Below is a small trained network, with its code and all its weights. Each question gives an input and a target symbol and asks what happens when units are switched off, that is, made to give their printed mean instead of their output.

import numpy as np


def w(rows, s, z=0):
    codes = np.array(rows[::2]) - 128.0
    scale = np.full(codes.shape[1], s)
    scale[-1] = z or s
    return codes * scale


def norm(h):
    return h / np.sqrt((h * h).mean(-1, keepdims=True) + 1e-5)


def f(y):
    return np.maximum(y, 0)


def softmax(a):
    e = np.exp(a - a.max(-1, keepdims=True))
    return e / e.sum(-1, keepdims=True)


def log_softmax(a):
    a = a - a.max(-1, keepdims=True)
    return a - np.log(np.exp(a).sum(-1, keepdims=True))


def net(x, mask):
    ids = ['ΘΨδεζμω'.index(c) for c in x.split()]
    T = len(ids)
    res = E[ids] + P[:T]
    u = 0
    for l in range(2):
        r = norm(res)
        for j in range(2):
            rows = slice(2 * j, 2 * j + 2)
            q, k, v = (r @ M[l][rows].T for M in (Q, K, V))
            z = softmax(np.where(np.tri(T) > 0, q @ k.T / 2**0.5, -1e9)) @ v
            o = O[l][rows]
            res = res + np.where(mask[u + j], z, o[:, -1]) @ o[:, :-1]
        u += 2
        y = f(norm(res) @ A[l][:, :-1].T + A[l][:, -1])
        res = res + np.where(mask[u : u + 4], y, B[l][:, -1]) @ B[l][:, :-1]
        u += 4
    return log_softmax(norm(res)[-1] @ U[:, :-1].T + U[:, -1])


Q, K, V, O, A, B = {}, {}, {}, {}, {}, {}
E = w([
[84,220,144,76,127],'Θ',
[159,161,105,131,176],'Ψ',
[139,118,6,116,76],'δ',
[146,85,120,4,126],'ε',
[76,41,140,155,215],'ζ',
[47,13,150,109,122],'μ',
[147,202,146,102,171],'ω',
],0.015)
P = w([
[178,127,203,165,79],'0',
[64,165,78,111,254],'1',
[53,105,88,113,187],'2',
[67,119,81,106,165],'3',
[76,152,96,106,152],'4',
[125,174,95,101,138],'5',
[118,164,103,114,132],'6',
],0.008)
Q[0] = w([
[126,253,81,54,118],'0.h0',
[114,124,133,48,183],'0.h0',
[184,95,124,106,16],'0.h1',
[107,59,239,180,88],'0.h1',
],0.039)
K[0] = w([
[159,171,21,1,72],'0.h0',
[88,80,90,44,89],'0.h0',
[251,196,114,42,69],'0.h1',
[132,199,1,34,243],'0.h1',
],0.03)
V[0] = w([
[134,143,218,123,148],'0.h0',
[124,89,132,4,158],'0.h0',
[167,104,119,155,202],'0.h1',
[77,82,140,109,152],'0.h1',
],0.039)
O[0] = w([
[153,141,186,205,212,2],'0.h0',
[160,24,193,39,191,203],'0.h0',
[6,125,130,140,136,111],'0.h1',
[135,75,86,218,142,121],'0.h1',
],0.019,0.034)
A[0] = w([
[44,113,41,214,51,144],'0.n0',
[16,15,111,255,139,120],'0.n1',
[19,91,196,124,67,204],'0.n2',
[101,130,69,77,37,2],'0.n3',
],0.02,0.0012)
B[0] = w([
[79,92,147,67,224,182],'0.n0',
[156,130,1,61,161,191],'0.n1',
[142,84,67,131,185,170],'0.n2',
[146,146,66,27,76,249],'0.n3',
],0.023,0.022)
Q[1] = w([
[133,166,178,107,147],'1.h0',
[133,213,217,255,74],'1.h0',
[200,95,50,48,219],'1.h1',
[166,62,73,123,127],'1.h1',
],0.051)
K[1] = w([
[117,117,104,120,138],'1.h0',
[105,35,90,3,150],'1.h0',
[160,144,142,244,73],'1.h1',
[144,211,184,134,179],'1.h1',
],0.043)
V[1] = w([
[3,89,178,165,165],'1.h0',
[20,120,84,76,78],'1.h0',
[72,190,192,119,118],'1.h1',
[150,66,169,63,129],'1.h1',
],0.04)
O[1] = w([
[251,83,91,156,181,3],'1.h0',
[165,80,49,115,52,132],'1.h0',
[204,176,115,105,141,103],'1.h1',
[119,50,191,62,130,174],'1.h1',
],0.026,0.028)
A[1] = w([
[253,119,76,158,101,2],'1.n0',
[64,88,164,110,161,26],'1.n1',
[163,212,109,125,185,93],'1.n2',
[76,148,190,139,122,22],'1.n3',
],0.047,0.0025)
B[1] = w([
[51,174,251,237,39,160],'1.n0',
[207,117,145,203,53,251],'1.n1',
[241,89,68,57,119,171],'1.n2',
[34,149,63,152,142,185],'1.n3',
],0.032,0.022)
U = w([
[75,186,204,129,191,255],'Θ',
[194,157,140,221,77,95],'Ψ',
[114,132,92,35,43,190],'δ',
[176,8,254,85,143,18],'ε',
[109,43,46,167,218,178],'ζ',
[76,45,150,230,81,30],'μ',
[219,159,124,84,202,48],'ω',
],0.0066,0.0016)

Each question gives the input, a string of symbols that net reads in full, and the target symbol t.
The units are the heads (2 rows each of Q, K, V and O) and the neurons (one row each of A and B). Each row of codes is followed by its name. A weight is (code - 128) times the scale printed after its matrix; where a second scale follows, it is the last column's (O, A, B and U).
mask holds one flag per unit, layer by layer, with each layer's heads first. A switched-off unit (its flag False) gives its mean, the last column of its rows in O or B, instead of its output. The means were averaged over made-up inputs and are rounded, as every weight is.
A unit's drop is (log p(t) with every unit on - log p(t) with that unit switched off) / (log p(t) with every unit on - log p(t) with every unit switched off).
The circuit of an input: a set's keep is (log p(t) with only the set's units on - log p(t) with every unit switched off) / (log p(t) with every unit on - log p(t) with every unit switched off). Starting from all 12 units, units are removed one at a time, each time the one whose removal leaves the highest keep (on an exact tie, the one counted first), for as long as the keep stays at least 0.8.
units of the circuit, in order: the units of the circuit, biggest drop first
k most important neurons: the k neurons with the biggest drops, biggest first
heads that matter: for each layer, one digit per head in row order, 1 if its drop is at least 0.15 and else 0, layers parted by /
input Ψ δ δ Ψ Ψ, target Ψ: heads that matter => 11 / 11
input Θ δ ω ω, target Θ: heads that matter => 11 / 10
input ε δ δ ζ, target ε: units of the circuit, in order => (0.h0; 0.n3)
input Θ δ ω Θ μ, target Θ: heads that matter => 11 / 10
input δ δ ω δ δ ε Θ, target ε: units of the circuit, in order => (0.h0)
input ζ ζ ε Θ Θ Θ ζ, target ζ: units of the circuit, in order => (0.h1; 0.n1; 0.h0)
input ω ω δ δ Ψ ζ, target ω: heads that matter => 10 / 11
input ε ω μ, target ε: units of the circuit, in order => (0.h0; 1.h0)
input μ δ Ψ μ, target μ: 2 most important neurons => (1.n1; 0.n3)
input ε ε Θ δ δ ζ, target ζ: units of the circuit, in order => (0.h1; 0.n1)
input μ ζ Θ μ Θ, target μ: units of the circuit, in order => (0.h1; 0.h0; 1.n1; 1.h1)
input Θ ω ε Θ Θ ζ, target Θ: units of the circuit, in order => (1.h0; 0.h0)
input Ψ δ δ ε δ δ Θ, target Ψ: heads that matter => 11 / 11
input δ δ ε ω, target ε: heads that matter => 10 / 00
input ε δ δ δ, target ε: heads that matter => 10 / 11
input Θ Θ Θ ζ Θ, target Θ: most important neuron => (0.n0)
input ζ δ Θ δ Θ, target ζ: heads that matter => 01 / 10
input ε δ Ψ ε δ Θ, target ε: heads that matter => 10 / 11
input ζ Ψ Ψ ω Ψ, target ζ: heads that matter => 11 / 00
input ε δ Θ ω, target ε: 2 most important neurons => (0.n3; 0.n1)
input ω ε δ Θ μ δ Θ, target ω: 2 most important neurons => (0.n0; 0.n3)
input Θ δ δ δ ω ε Ψ, target ε: 3 most important neurons => (1.n1; 0.n1; 0.n3)
input Ψ ε δ δ ζ ε μ, target Ψ: most important neuron => (1.n0)
